Below are the code and all the weights of a small trained network. Each question names an input and a class and asks about switching units off, where a switched-off unit gives its printed mean instead of its output.

import numpy as np


def w(rows, s, z=0):
    codes = np.array(rows[::2]) - 128.0
    scale = np.full(codes.shape[1], s)
    scale[-1] = z or s
    return codes * scale


def f(y):
    return y / 2 * (1 + np.tanh(0.7978845608 * (y + 0.044715 * y**3)))


def log_softmax(a):
    a = a - a.max(-1, keepdims=True)
    return a - np.log(np.exp(a).sum(-1, keepdims=True))


def net(x, mask):
    res = np.array(x, float).reshape(1, 8) / 4 @ E
    y = f(res @ A[0][:, :-1].T + A[0][:, -1])
    res = res + np.where(mask, y, B[0][:, -1]) @ B[0][:, :-1]
    return log_softmax(res[-1] @ U[:, :-1].T + U[:, -1])


A, B = {}, {}
E = w([
[124,126,129,133,127],'x0',
[129,133,127,121,131],'x1',
[205,172,237,102,156],'x2',
[182,52,89,112,253],'x3',
[123,129,126,124,129],'x4',
[126,128,131,131,129],'x5',
[126,128,129,131,128],'x6',
[82,46,179,32,97],'x7',
],0.0049)
A[0] = w([
[61,83,31,144,97,56],'N1',
[107,168,165,163,26,68],'N2',
[160,41,123,154,217,59],'N3',
[171,48,121,143,205,68],'N4',
[32,73,49,177,111,61],'N5',
[113,110,131,131,133,254],'N6',
[160,93,103,130,167,39],'N7',
[160,196,85,219,148,67],'N8',
[125,137,163,122,166,172],'N9',
[160,95,116,123,173,55],'N10',
[112,53,153,63,93,40],'N11',
[164,156,203,121,143,47],'N12',
[170,57,111,136,201,60],'N13',
[130,138,73,117,123,92],'N14',
[122,105,131,135,127,246],'N15',
[163,198,81,216,147,64],'N16',
[119,151,182,187,5,62],'N17',
[121,92,39,133,94,52],'N18',
[103,29,170,65,84,96],'N19',
[144,148,111,150,132,18],'N20',
[101,29,163,44,83,50],'N21',
[189,177,254,109,167,41],'N22',
[120,77,121,108,105,23],'N23',
[155,179,197,99,150,32],'N24',
],0.0073,0.0045)
B[0] = w([
[165,98,121,27,133,159],'N1',
[27,104,104,130,102,161],'N2',
[31,141,100,135,89,157],'N3',
[40,131,104,127,88,155],'N4',
[179,116,105,20,121,169],'N5',
[183,114,103,202,125,254],'N6',
[59,143,126,97,127,106],'N7',
[115,191,223,112,162,152],'N8',
[158,105,125,132,97,168],'N9',
[74,127,123,100,112,112],'N10',
[98,181,170,105,170,128],'N11',
[129,102,117,63,149,117],'N12',
[40,136,105,125,103,147],'N13',
[135,129,138,102,142,115],'N14',
[179,118,103,197,128,243],'N15',
[115,189,221,115,167,152],'N16',
[1,109,87,127,111,168],'N17',
[141,123,135,44,150,124],'N18',
[131,205,161,147,161,176],'N19',
[94,143,165,73,145,86],'N20',
[109,211,184,131,174,160],'N21',
[169,70,82,13,159,162],'N22',
[95,153,156,75,152,94],'N23',
[131,111,127,42,135,114],'N24',
],0.028,0.0033)
U = w([
[3,131,97,115,95,20],'0',
[113,210,223,106,210,48],'1',
[156,82,108,17,166,91],'2',
[148,127,109,151,136,255],'3',
[147,130,103,152,134,172],'4',
[143,125,115,159,126,194],'5',
[137,132,116,158,137,167],'6',
[131,131,130,154,127,107],'7',
],0.0069,0.0033)

Each question gives the input, the list of numbers given to net, and the class t.
The units are the neurons (one row each of A and B). Each row of codes is followed by its name. A weight is (code - 128) times the scale printed after its matrix; where a second scale follows, it is the last column's (A, B and U).
mask holds one flag per neuron, in row order. A switched-off neuron (its flag False) gives its mean, the last column of its row in B, instead of its output. The means were averaged over made-up inputs and are rounded, as every weight is.
A unit's drop is (log p(t) with every unit on - log p(t) with that unit switched off) / (log p(t) with every unit on - log p(t) with every unit switched off).
The circuit of an input: a set's keep is (log p(t) with only the set's units on - log p(t) with every unit switched off) / (log p(t) with every unit on - log p(t) with every unit switched off). Starting from the 12 units with the biggest drops (on a tie, the unit counted first), units are removed one at a time, each time the one whose removal leaves the highest keep (on an exact tie, the one counted first), for as long as the keep stays at least 0.8.
circuit, biggest first: the units of the circuit, biggest drop first
top k neurons: the k neurons with the biggest drops, biggest first
drop when u is switched off: that unit's drop, to one decimal
input [6,-7,-8,0,1,5,-6,-2], class 2: circuit, biggest first -> N5, N1
input [-5,-8,4,6,7,8,-4,8], class 1: circuit, biggest first -> N21
input [5,3,-7,2,-3,6,-6,4], class 2: top 2 neurons -> N5, N1
input [3,-3,-7,1,-4,2,-3,8], class 1: top 3 neurons -> N21, N19, N11
input [-2,3,-4,8,-2,8,-2,5], class 0: circuit, biggest first -> N3, N4
input [-7,5,-4,7,-5,1,5,-7], class 0: top 3 neurons -> N3, N4, N13
input [1,2,-8,-3,-6,-6,-1,4], class 2: top 3 neurons -> N5, N1, N18
input [-4,-2,7,-8,-5,-7,-1,6], class 0: top 2 neurons -> N17, N2
input [-3,-2,4,-8,2,4,-5,-3], class 0: top 2 neurons -> N17, N2
input [7,-5,-8,-4,4,6,5,8], class 1: circuit, biggest first -> N21, N19
input [8,-5,2,8,3,0,3,3], class 0: top 3 neurons -> N3, N4, N13
input [-1,4,0,3,-7,5,3,-8], class 1: drop when N17 is switched off -> 0.0
input [-4,-5,8,3,-4,8,4,-5], class 2: drop when N22 is switched off -> 0.7
input [8,-7,-5,-7,-3,-7,-5,8], class 1: drop when N3 is switched off -> 0.1
input [2,7,8,-2,7,-2,7,-5], class 2: circuit, biggest first -> N22
input [-6,-2,-8,7,-4,-3,-8,-3], class 2: top 3 neurons -> N5, N1, N18
